Each row of numbers belongs to one of the things below and depends on some of the facts about them. Some rows are named. Which thing is each other row?

Named rows:
[ 35  -8  -1  16  28  23 -49  -5   6 -10 -23  27 -29  33  -8  33 -34  -5
   2  12 -41   4   3  25 -17  -2  12] -> nugidren
[ 13  -6  12  21  30   0 -19  -2  33 -11   9  18  14  26  24  14 -33  -7
 -11  25 -38  10 -18  11 -11  16   9] -> skiskis
[ 39 -32  13  10  23  13 -44   0  11   0 -14  10  -4  32  -2  15 -25 -13
   8  16 -43  19  -4  34 -19   9  15] -> rutru
[ 22   2  15  16  30  14 -25 -12  13 -13  -3  15  -5  24  12  18 -28   6
   2  24 -30   2  -9  15 -20  28  12] -> nitru
[ 29  -8   2  13  32  14 -46  -4   9 -17 -10  35 -19  35  -3  29 -38 -10
  -4  17 -37   5   5  23 -16   4  20] -> golos
[ 18 -17  16  -7  45  -5 -39   1   0 -35   2  37  23  31  -2  10 -33 -14
  -4  24 -20   2  14  29 -24  30  44] -> broko
[ 15  18 -14  -8  18 -17 -57  19   3 -59 -41  34 -13  26  -4  -2 -32 -22
  14  -7 -16  -4  23  25 -37  51  22] -> skastum
[ 27   2  13  16  26  20 -32 -13   6 -14  -9  18 -16  26   3  22 -28   4
   5  18 -31   4  -5  22 -20  22  14] -> pugral
[ 29 -11  21  17  28  -3 -28  -7  40 -17  13  14   1  28  14  11 -36  -3
 -12  19 -35  17  -6  27 -13   6  -4] -> brusi
[ 10 -33   6 -13  31 -24 -31   4  17 -33   7  23  31  26 -16  29 -40 -15
 -17  26 -16 -13  13  31  -9  20  40] -> stubrun
[ 40 -31   4   6  20  18 -50   4   9  -2 -18  13 -12  33  -9  21 -28 -14
   7  11 -49  20   2  38 -19  -3  15] -> nugran
[ 35 -31   1  -2  22  -9 -42 -10  27 -26 -10  14 -14  27 -13  37 -45  -1
  -9  19 -31  -3  15  50  -7  -6   9] -> tera
[ 31 -27  10 -24  17 -25 -30  -5  19 -51   9  15  10  30 -11  23 -52   3
 -13  34 -19  -2  16  48 -17  21  30] -> serupa
[ 21   0  12  19  27  18 -26  -7  11 -15  -2  17  -3  24   7  23 -25   4
   0  19 -36   1 -10  17 -16  18  15] -> fleka
[ 29 -32   6   3  15 -14 -26  -7  40 -21   0   0  -4  23  -4  35 -42   4
 -12  22 -35   2  -2  45  -5  -4  -2] -> semitin
[ 42 -20  28   7  15  12 -36 -11   7  -5   2   2  -5  29   3   4 -26   2
  12  14 -26  18  -5  27 -29  28  10] -> stobolol
[ 27 -25   0   1  18  17 -34 -11  -2 -14 -23   3 -12  22 -23  48 -27  11
   3  11 -27  -9   8  46  -8   1   6] -> moklan
[ 18  -8   4  16  40   6 -40  -1  18 -14  -4  35   0  30   4  27 -38 -19
 -10  21 -37   3   0  16 -13   5  22] -> skogrim
[ 20 -32   1  -1  30  -4 -37  -9  19 -15  -9  15   3  22 -12  41 -38  -2
  -8  17 -24 -10  12  37  -3   2  13] -> tiplaplek

How the things are related:
β: is of sort; π: belongs to class; Θ: refers to; δ: points at
bafla β:b π:613 Θ:sodro
bedom β:b π:397 Θ:fozus δ:klevimun
bestim β:c π:613 Θ:drotun, gukam
bigril β:c π:597 Θ:fligel, sketru δ:kidu
bino β:a π:397 δ:klevimun, fose
biskar β:a π:597 Θ:brizagus δ:kibrom, plozum
bitro β:a π:597 Θ:briklik, plide
boklizam β:a π:613 Θ:maplum
brade β:d π:597 δ:skaru, drusos, fose
branar β:a π:613 Θ:gukam, dafli
briklik β:a π:397 Θ:fifun δ:trilar, memabes, klinos
briklir β:c π:597 Θ:mukanal, plesigrol δ:rito
brine β:b π:613 δ:skaru, klagruflo, sketru, sina
britrir β:c π:61 δ:britruba
britruba β:a π:597 Θ:nevem, flidros δ:stusaru
brizagus β:d π:597 Θ:drenon, zusukis, sina, kubri
broko β:d π:397 Θ:britruba, fleka δ:stobolol
brotro β:a π:597 Θ:briklik δ:steboram
brukon β:c π:61 Θ:grapluskam δ:skogrim, nebel
brumaski β:a π:397 Θ:tera δ:griflar, sodro
brusi β:b π:61 Θ:flogen δ:stobolol, fizel, klekotar
brutis β:a π:397 Θ:grezak, vutis, klifusa δ:kidu
buke β:a π:613 δ:plusku, plugor
bustogon β:a π:613 Θ:semitin, nugidren, floplun δ:trilar, drope, nugran
dafli β:c π:61 δ:britrir, kliklusok, stugro
datra β:a π:613 Θ:nugran δ:brukon, plegroskur, brusi
dipar β:b π:597 Θ:plusku δ:drifamir
diske β:a π:597 Θ:goflitik δ:pofom, klevimun, steboram
divuk β:b π:613 Θ:fletrul, sodru δ:ruplem
drefi β:c π:597
drenon β:d π:613 δ:godil, sostan, memabes
drepaten β:c π:613
dreton β:a π:397 Θ:griflar, kibrom
drifamir β:a π:597 Θ:stada, mukanal, ginar, klero δ:vaskirek, bedom
drobe β:b π:597 δ:kovuk
drobrem β:a π:61 Θ:brotro, semitin δ:kubri
drope β:b π:397 Θ:zusostal, nugidren δ:plugor
drotun β:c π:397 Θ:plide δ:meflar
druskek β:b π:597 Θ:britrir, fozus, plopel, suzor, diske
drusos β:d π:61
fifun β:d π:613
fipla β:a π:397 Θ:stada, pluplu, pakluze δ:steboram
fizel β:a π:597 Θ:gaguk, mana, bedom
fleka β:b π:613 Θ:peste δ:plusku, flogen
fletrul β:d π:597 δ:renikan
flidros β:b π:613 Θ:drotun, plide δ:skastum
fligel β:a π:613 Θ:sketru
flogen β:b π:613 Θ:drobe
floplun β:c π:613 δ:zusostal
flumer β:c π:597 δ:tiplaplek
flusu β:a π:597 Θ:fligel δ:skaru, tretru, bustogon
fose β:a π:613 δ:plusku, kidu, pakluze
fozus β:a π:597 Θ:briklik, renikan δ:stobolol
gaguk β:d π:61 δ:klaflir, drope, sina
gakin β:d π:61 δ:plozun, bestim
gatam β:b π:613 Θ:rutru, klufun δ:savon, griflar
genek β:b π:613 Θ:plobor δ:plusku, plabro, stusaru
gestul β:a π:61 Θ:skastum, klegon δ:kovuk, skaru, kubri
ginar β:d π:613 Θ:sabrel, klabo, rito
godil β:b π:61 Θ:rito
goflitik β:a π:613 Θ:fipla δ:plusku, steboram, fose
golos β:c π:613 Θ:bigril, datra
goplofluk β:a π:61 Θ:sostan δ:plusku, pakluze
grapluskam β:a π:61 Θ:plide
grezak β:d π:61 Θ:nugidren δ:plusku
grifisim β:c π:613 Θ:kugar δ:klagruflo
griflar β:a π:613 Θ:tubu
grimugi β:b π:613 Θ:gukam, meflar δ:skogrim, pipon
grizon β:a π:597 Θ:savon, sodro δ:klabo
gukam β:d π:597
kabepel β:c π:613 Θ:bustogon δ:pofom, plegroskur, drusos, memabes, drobe
kebrun β:a π:61 Θ:buke
kibrom β:b π:597 Θ:tera, rito δ:plusku, klabo, dreton
kidu β:a π:613 Θ:brizagus δ:steboram
kinen β:b π:397 Θ:gatam δ:bitro
klabo β:c π:613 δ:plusku, kubri
klaflir β:a π:397 Θ:plusku, skodi δ:genek
klagruflo β:a π:613 δ:plegroskur
klegon β:b π:597 Θ:moklan δ:suzor
klekotar β:d π:597 δ:klevimun
klero β:d π:613 Θ:briklik, tubu, drefi, golos δ:drusos, kubri
klevimun β:c π:597 Θ:gestul δ:stusaru
klifusa β:a π:613
kliklusok β:d π:397 Θ:plide, golos δ:plusku, kubri
klinos β:b π:597 Θ:sina, memabes, vagek δ:klekotar
klufun β:a π:61 Θ:tera δ:grezak
kovuk β:a π:61 Θ:mukanal
kubri β:a π:613 Θ:britrir, plusku δ:plusku, steboram
kugar β:a π:61 Θ:vagek δ:kidu
mana β:c π:61 Θ:stobolol δ:brotro
maplum β:d π:61 Θ:bigril δ:fifun, tretru
meflar β:a π:597 δ:stobolol
memabes β:a π:397 Θ:griflar δ:mukanal
mitabu β:d π:613 Θ:pluplu δ:ruplem
moklan β:b π:597 δ:plusku, kidu
mukanal β:b π:613 δ:fizel
namuk β:a π:613 Θ:skastum, pakluze
nebel β:b π:61
nevem β:b π:613 Θ:bino δ:pofom, drope, ruplem, kubri
nistabe β:a π:61 Θ:drepaten
nitru β:b π:613 Θ:buke
nugidren β:b π:613 Θ:pidra
nugran β:a π:397 Θ:fligel δ:rito
pakluze β:b π:397
paskipus β:a π:397 Θ:sodru, renikan, klifusa
peste β:b π:613 δ:pofom, steboram
pidra β:a π:613 Θ:fligel, klegon δ:tretru, sketru
pipon β:b π:597 Θ:stusaru
plabro β:a π:613 Θ:broko δ:steboram
pladrok β:d π:597 δ:klifusa, drobe
pladuni β:c π:61 Θ:sabrel, nitru, peste
plamun β:c π:61 Θ:nugidren δ:steboram, klufun
plegroskur β:b π:397 Θ:stogrun, serupa, sina δ:stobolol, steboram
plesigrol β:b π:61 Θ:staklos δ:grezak
plide β:a π:61 Θ:nugidren
plobor β:c π:397 Θ:zusostal, drope
plopel β:a π:597 Θ:zusostal, floplun δ:meflar
plozum β:b π:397 Θ:brizagus, drobe δ:brusi
plozun β:d π:613 Θ:stada, plopel, mitabu δ:kovuk, gukam, steboram
plugor β:b π:597 δ:plusku, stusaru
pluplu β:a π:613 Θ:golos
plusku β:b π:597 Θ:klufun
plutru β:a π:597 Θ:moklan, drefi δ:plusku
pobim β:c π:613 Θ:serupa δ:skaru, savon
pofom β:a π:61 δ:plusku, ruplem
popem β:b π:613 Θ:drifamir, ramak
pugral β:b π:613
ramak β:c π:613
renikan β:a π:613 δ:ruplem
rito β:b π:613 Θ:gatam δ:plusku, steboram
ruguklun β:d π:61 Θ:grapluskam, nugran δ:gaguk, steboram
ruplem β:c π:61 δ:steboram, stusaru
rutru β:a π:397 Θ:tiplaplek
sabrel β:b π:613 Θ:todu, plugor, drefi
sastul β:a π:397 δ:gestul, klevimun
savon β:c π:613 Θ:plozum δ:klabo
semitin β:b π:597 Θ:drobe, genek δ:stobolol, sketru, stusaru
serupa β:d π:597 Θ:britrir δ:broko
sina β:d π:613
skagil β:c π:61 δ:plabro, stusaru
skaru β:a π:613 δ:stobolol
skastum β:d π:613
skedin β:a π:613 Θ:gatam δ:kovuk, drobe
skegru β:b π:613 Θ:troflok, pugral
sketru β:c π:397 Θ:zusostal
skibris β:c π:613 Θ:flumer δ:kliklusok, klagruflo, meflar
skiskis β:b π:613 Θ:grifisim, drifamir, biskar δ:klevimun, flumer
skodi β:b π:613 δ:diske
skogrim β:c π:613 Θ:datra δ:stobolol, pakluze
sodro β:a π:61
sodru β:c π:61
sostan β:c π:61 δ:klabo, diske, steboram, meflar
stada β:a π:597
staklos β:a π:613
steboram β:d π:613
stobolol β:a π:61
stogrun β:a π:597 Θ:pofom δ:steboram
stubrun β:d π:597 Θ:griflar, datra δ:klaflir
stugro β:b π:613 Θ:staklos δ:kliklusok, steboram
stusaru β:a π:61 δ:stobolol, steboram
sudones β:b π:61 Θ:drusos
suzor β:c π:61 Θ:mitabu δ:klinos, genek
tera β:c π:597 Θ:plobor
tevurik β:c π:61 Θ:moklan, drepaten, nugran, floplun δ:griflar
tiplaplek β:c π:597 Θ:golos δ:kovuk, stobolol
todu β:b π:613 Θ:plobor, plide, rutru δ:pipon, klufun
tono β:a π:597
tretru β:d π:613
trilar β:d π:397 δ:fipla, meflar
troflok β:a π:597 Θ:drefi δ:fifun, dreton
tubu β:c π:397 Θ:nebel, drusos δ:maplum, plusku, drope
vagek β:b π:613 Θ:fifun, tono δ:pofom, steboram, ruplem
vaskirek β:a π:597 Θ:goflitik δ:tiplaplek
vutis β:a π:613 Θ:drotun
zasti β:d π:61 δ:mitabu
zeni β:d π:397 Θ:flogen, kibrom
zudi β:c π:613 Θ:kinen δ:skibris
zuplak β:c π:397 δ:stobolol, mukanal, tiplaplek
zusostal β:b π:613 δ:stobolol
zusukis β:a π:613 Θ:genek

Which thing is each row?
No name comes twice in this set of rows, the named rows included.
[ 28 -32  25  19  30  -6 -36   3  28   2  -1   6  13  26  12   7 -26 -17
   0  20 -42  20 -10  24 -16  16  15] -> dreton
[ 37 -33  22  -3   5  -3 -24 -15  11  -8  -5 -20   4  15  -4  19 -26  10
  12  19 -21   0  -7  41 -17  34  11] -> tono
[ 23 -13  12  12  35   9 -37  -4  15 -21   1  28  -2  32  -1  19 -35  -4
  -7  13 -29   9   9  27 -15   5  14] -> suzor
[ 19 -26  24  17  30   1 -27   0  18   4   3   4  26  26  15   6 -17 -16
   4  18 -34  14 -17  18 -15  27  19] -> paskipus
[ 41 -39   9  -4   6   6 -36 -10   2  -6 -18 -12 -10  24 -16  31 -28   4
  11  12 -28  -2   1  42 -18  19  14] -> stada
[ 23 -48   2   3  14  -6 -38   4  22   3 -11   0  12  28 -16  33 -28 -16
  -6  11 -38   0  -5  31  -5  -2  14] -> flusu
[ 38  -4  14  12  25 -10 -30  -7  33 -36  11  26 -14  35  18  15 -46   0
  -9  29 -39  15 -12  32 -17  13  11] -> savon
[ 13 -44   7   8  20  -1 -28   2  15  11  -9  -5  23  23 -13  33 -18 -11
   0   9 -30  -5  -8  22  -3  12  21] -> plutru
[ 15 -31  10  16  30   9 -30   9  16   6  -4  12  28  30   4  13 -15 -19
  -1  16 -42  15 -13  19 -13  12  22] -> brutis
[ 34 -15  19  16  30  -8 -28  -3  46 -25  10  13  -4  27  20  12 -39   0
  -9  32 -41  23  -8  40 -13   3  -2] -> plozum
[ 17  -6   8  21  35  15 -37  -4  13  -3  -9  25  -4  30   6  25 -29  -9
  -1  15 -34   2  -6  14 -12  11  16] -> sabrel
[ 37  -5  -5   4  22  22 -42  -5   5 -29 -12  32 -30  36  -9  29 -43  -1
  -5  19 -42  10   6  34 -21   1  16] -> floplun

The same things again, as new rows of numbers:
Some things and their rows:
[ 17   2  36 -14  17  14  11  -5  15   0   7 -26] -> tera
[ 51  30   5 -36  15  -4   6 -16 -55   1  44 -42] -> kliklusok
[ 19  -6  47  12  18  27  12  10  10 -13   1 -34] -> golos
[ 20 -12  35  28  12  16  11 -23   7 -32 -15 -11] -> datra
[ 12 -11  24  24   9   2   6   4   9 -21  -4 -28] -> pluplu
[  9   9 -12   2 -31   9 -21  -1 -12 -37  13  61] -> peste
[26  3 23 -4 -7 18 -1  7 12  8  4 -4] -> tevurik
[  7   9 -14 -29 -16  -2 -12  -3   0 -31  12  63] -> moklan
[ 18  -6  28  25   4   9   2 -17   5 -29 -12  -5] -> skedin
[ 9  1  3 13  2  4 -7  5 13 -3 -3  3] -> nistabe
[  2  11  -5 -32 -13  -3 -32 -27  -4 -39   8  47] -> sastul
[ 13  16  -3  23 -23 -16   4 -13 -37  -1  31 -25] -> bustogon
[  4  17  25 -34  25  22  -1 -12  -7 -20  14 -27] -> sketru
[ 15   8  -6   4 -35   7 -30 -16  -4 -35  10  54] -> brine
[ 12  -8  21   1  19  -4  17 -19  10 -22 -10  -3] -> biskar
[ -3  10 -23  -5 -14  13 -39  18  16 -15  15  51] -> sodro
[58 -2 23  3 25 36 16 16 -6 -2 -3  0] -> maplum
[ 39  22 -12 -14  -3  51 -42  20  -7 -29  38  36] -> tretru
[ -2  15 -16   0 -17  19 -45   5  -2 -36  17  46] -> klifusa

Which thing is each row?
No name comes twice in this set of rows, the named rows included.
[ 14 -19  28  25  22  10   8   6  23 -28 -10 -26] -> fligel
[  5  17 -18   0  -4 -33  -6 -14 -18  15  39 -44] -> bitro
[ 10  14   1 -40 -17  24 -33   4  20 -10  22  43] -> drefi
[  8  18  -1 -15 -24  36 -28  13  -8 -27  28  51] -> klabo
[  1   8 -27 -24 -11   6 -17  -3  -3 -30  19  60] -> plugor
[ 61  10  15   7   6  27  15   0 -25  10   8   0] -> ruguklun
[  4  23  -5 -19 -15  40 -21  15  -7  -9  16  51] -> ruplem
[  6 -16  18  22  27  21  19   6  13 -16 -18  -9] -> klufun
[ 43  24 -16 -42   6  36 -38   3   0 -13  33  48] -> gukam
[ 52  23  -7 -45  -5  29 -33  -2  -2 -15  30  58] -> fletrul

